Below is a small trained network, with its code and all its weights. Each question gives an input and a target symbol and asks what happens when units are switched off, that is, made to give their printed mean instead of their output.

import numpy as np


def w(rows, s, z=0):
    codes = np.array(rows[::2]) - 128.0
    scale = np.full(codes.shape[1], s)
    scale[-1] = z or s
    return codes * scale


def f(y):
    return np.maximum(y, 0)


def softmax(a):
    e = np.exp(a - a.max(-1, keepdims=True))
    return e / e.sum(-1, keepdims=True)


def log_softmax(a):
    a = a - a.max(-1, keepdims=True)
    return a - np.log(np.exp(a).sum(-1, keepdims=True))


def net(x, mask):
    ids = ['ΣΦβδεζλμξπψω'.index(c) for c in x.split()]
    T = len(ids)
    res = E[ids] + P[:T]
    u = 0
    for l in range(2):
        r = res
        for j in range(2):
            rows = slice(3 * j, 3 * j + 3)
            q, k, v = (r @ M[l][rows].T for M in (Q, K, V))
            z = softmax(np.where(np.tri(T) > 0, q @ k.T / 3**0.5, -1e9)) @ v
            o = O[l][rows]
            res = res + np.where(mask[u + j], z, o[:, -1]) @ o[:, :-1]
        u += 2
        y = f(res @ A[l][:, :-1].T + A[l][:, -1])
        res = res + np.where(mask[u : u + 4], y, B[l][:, -1]) @ B[l][:, :-1]
        u += 4
    return log_softmax(res[-1] @ U[:, :-1].T + U[:, -1])


Q, K, V, O, A, B = {}, {}, {}, {}, {}, {}
E = w([
[190,237,159,110],'Σ',
[168,210,153,124],'Φ',
[162,254,161,118],'β',
[195,143,93,167],'δ',
[225,222,87,153],'ε',
[165,223,83,186],'ζ',
[123,240,227,119],'λ',
[155,153,221,222],'μ',
[250,120,135,74],'ξ',
[142,164,126,176],'π',
[126,101,188,9],'ψ',
[14,201,109,156],'ω',
],0.012)
P = w([
[113,153,100,105],'0',
[121,162,130,159],'1',
[113,150,148,161],'2',
[105,126,160,142],'3',
[97,109,180,139],'4',
[87,86,200,125],'5',
[82,82,222,112],'6',
[74,78,253,95],'7',
],0.0074)
Q[0] = w([
[72,132,133,15],'L0H1',
[140,128,198,128],'L0H1',
[155,177,66,134],'L0H1',
[93,6,50,145],'L0H2',
[128,104,88,163],'L0H2',
[120,169,186,126],'L0H2',
],0.023)
K[0] = w([
[3,124,99,96],'L0H1',
[120,101,184,145],'L0H1',
[145,116,73,69],'L0H1',
[250,172,121,84],'L0H2',
[171,118,110,145],'L0H2',
[98,115,105,123],'L0H2',
],0.023)
V[0] = w([
[194,140,215,83],'L0H1',
[110,125,102,141],'L0H1',
[134,133,148,121],'L0H1',
[81,145,123,59],'L0H2',
[179,190,38,89],'L0H2',
[255,167,210,112],'L0H2',
],0.0096)
O[0] = w([
[58,42,121,75,253],'L0H1',
[147,144,125,152,91],'L0H1',
[116,121,140,113,158],'L0H1',
[135,243,170,32,196],'L0H2',
[184,200,3,94,57],'L0H2',
[36,15,36,94,209],'L0H2',
],0.006,0.0068)
A[0] = w([
[244,134,156,166,236],'L0N1',
[109,180,76,62,252],'L0N2',
[165,72,81,81,70],'L0N3',
[77,192,134,58,143],'L0N4',
],0.011,0.0026)
B[0] = w([
[1,130,120,147,145],'L0N1',
[168,31,128,212,191],'L0N2',
[171,149,235,162,154],'L0N3',
[78,88,25,143,245],'L0N4',
],0.0089,0.011)
Q[1] = w([
[87,251,182,125],'L1H1',
[170,206,149,83],'L1H1',
[164,153,158,134],'L1H1',
[172,207,166,99],'L1H2',
[125,69,170,149],'L1H2',
[113,25,68,114],'L1H2',
],0.017)
K[1] = w([
[144,12,52,224],'L1H1',
[119,143,108,224],'L1H1',
[132,144,56,176],'L1H1',
[111,148,8,212],'L1H2',
[103,77,125,82],'L1H2',
[82,116,247,96],'L1H2',
],0.013)
V[1] = w([
[164,71,96,51],'L1H1',
[2,139,146,72],'L1H1',
[149,40,216,129],'L1H1',
[90,165,47,70],'L1H2',
[200,119,120,97],'L1H2',
[135,84,82,96],'L1H2',
],0.016)
O[1] = w([
[216,179,108,66,214],'L1H1',
[23,253,104,82,250],'L1H1',
[185,177,246,117,229],'L1H1',
[118,121,23,114,132],'L1H2',
[191,73,148,98,82],'L1H2',
[147,148,65,66,198],'L1H2',
],0.013,0.021)
A[1] = w([
[72,172,185,232,181],'L1N1',
[106,181,126,35,253],'L1N2',
[1,39,124,172,123],'L1N3',
[35,188,197,88,68],'L1N4',
],0.0072,0.0026)
B[1] = w([
[46,101,167,25,153],'L1N1',
[128,160,124,254,254],'L1N2',
[237,229,198,178,145],'L1N3',
[191,32,63,104,241],'L1N4',
],0.0083,0.049)
U = w([
[146,110,78,60,48],'Σ',
[120,115,86,111,62],'Φ',
[97,93,46,73,112],'β',
[108,123,119,178,107],'δ',
[142,98,97,143,127],'ε',
[127,127,106,208,52],'ζ',
[5,122,44,161,173],'λ',
[48,152,152,59,197],'μ',
[159,145,160,95,39],'ξ',
[81,134,141,165,253],'π',
[178,254,114,61,138],'ψ',
[62,165,144,202,79],'ω',
],0.0051)

Each question gives the input, a string of symbols that net reads in full, and the target symbol t.
The units are the heads (3 rows each of Q, K, V and O) and the neurons (one row each of A and B). Each row of codes is followed by its name. A weight is (code - 128) times the scale printed after its matrix; where a second scale follows, it is the last column's (O, A, B and U).
mask holds one flag per unit, layer by layer, with each layer's heads first. A switched-off unit (its flag False) gives its mean, the last column of its rows in O or B, instead of its output. The means were averaged over made-up inputs and are rounded, as every weight is.
A unit's drop is (log p(t) with every unit on - log p(t) with that unit switched off) / (log p(t) with every unit on - log p(t) with every unit switched off).
The circuit of an input: a set's keep is (log p(t) with only the set's units on - log p(t) with every unit switched off) / (log p(t) with every unit on - log p(t) with every unit switched off). Starting from all 12 units, units are removed one at a time, each time the one whose removal leaves the highest keep (on an exact tie, the one counted first), for as long as the keep stays at least 0.8.
circuit, biggest first: the units of the circuit, biggest drop first
top k neurons: the k neurons with the biggest drops, biggest first
which heads matter: for each layer, one digit per head in row order, 1 if its drop is at least 0.15 and else 0, layers parted by /
input λ μ δ, target μ: top 4 neurons => [L0N4, L1N2, L1N1, L0N2]
input ξ ψ ψ ω β, target ξ: which heads matter => 01 / 10
input λ λ ζ, target λ: which heads matter => 00 / 10
input ω λ μ ψ, target ω: circuit, biggest first => [L1N3, L0H2, L1H1, L0N1]
input λ λ Σ, target λ: circuit, biggest first => [L1H1]
input β λ λ ψ ω, target β: top 2 neurons => [L0N2, L1N2]
input ψ β μ ζ, target μ: circuit, biggest first => [L0N4, L1H2, L1N1, L0H2]
input β ζ ε, target ζ: circuit, biggest first => [L1H1, L0H2, L0N2]
input λ ψ ζ ξ β μ λ, target μ: circuit, biggest first => [L1N1, L1H2, L0H2]
input Σ λ μ Φ, target μ: top 3 neurons => [L0N4, L1N1, L1N2]
input Φ β Σ λ μ Φ, target μ: circuit, biggest first => [L0N4, L1N1, L1H2, L1N2]
input ζ β ψ ε ζ λ ε, target λ: circuit, biggest first => [L1H1, L0N2]
input ε ω λ β λ Φ μ, target ε: circuit, biggest first => [L0H2, L1H1, L0N2]
input ε ψ ω λ λ μ ψ λ, target ε: circuit, biggest first => [L1H1, L0H2, L0N2]
input δ μ μ, target μ: which heads matter => 01 / 00
input ψ ζ ψ δ β μ δ, target μ: top 2 neurons => [L0N4, L1N1]
input λ ψ μ β π ω β ψ, target λ: top 2 neurons => [L0N2, L0N4]
input μ λ ψ λ β ψ ω, target μ: top 3 neurons => [L1N1, L1N2, L0N4]
input λ μ ε, target μ: top 3 neurons => [L0N4, L1N2, L1N1]
input ζ ψ λ ω ψ ψ ψ μ, target ζ: circuit, biggest first => [L1H1, L0H2, L1N3]
input ω ψ β λ ψ ψ, target ω: top 4 neurons => [L1N3, L0N2, L0N1, L1N4]
input λ ξ λ μ, target ξ: top 3 neurons => [L0N4, L1N2, L0N3]
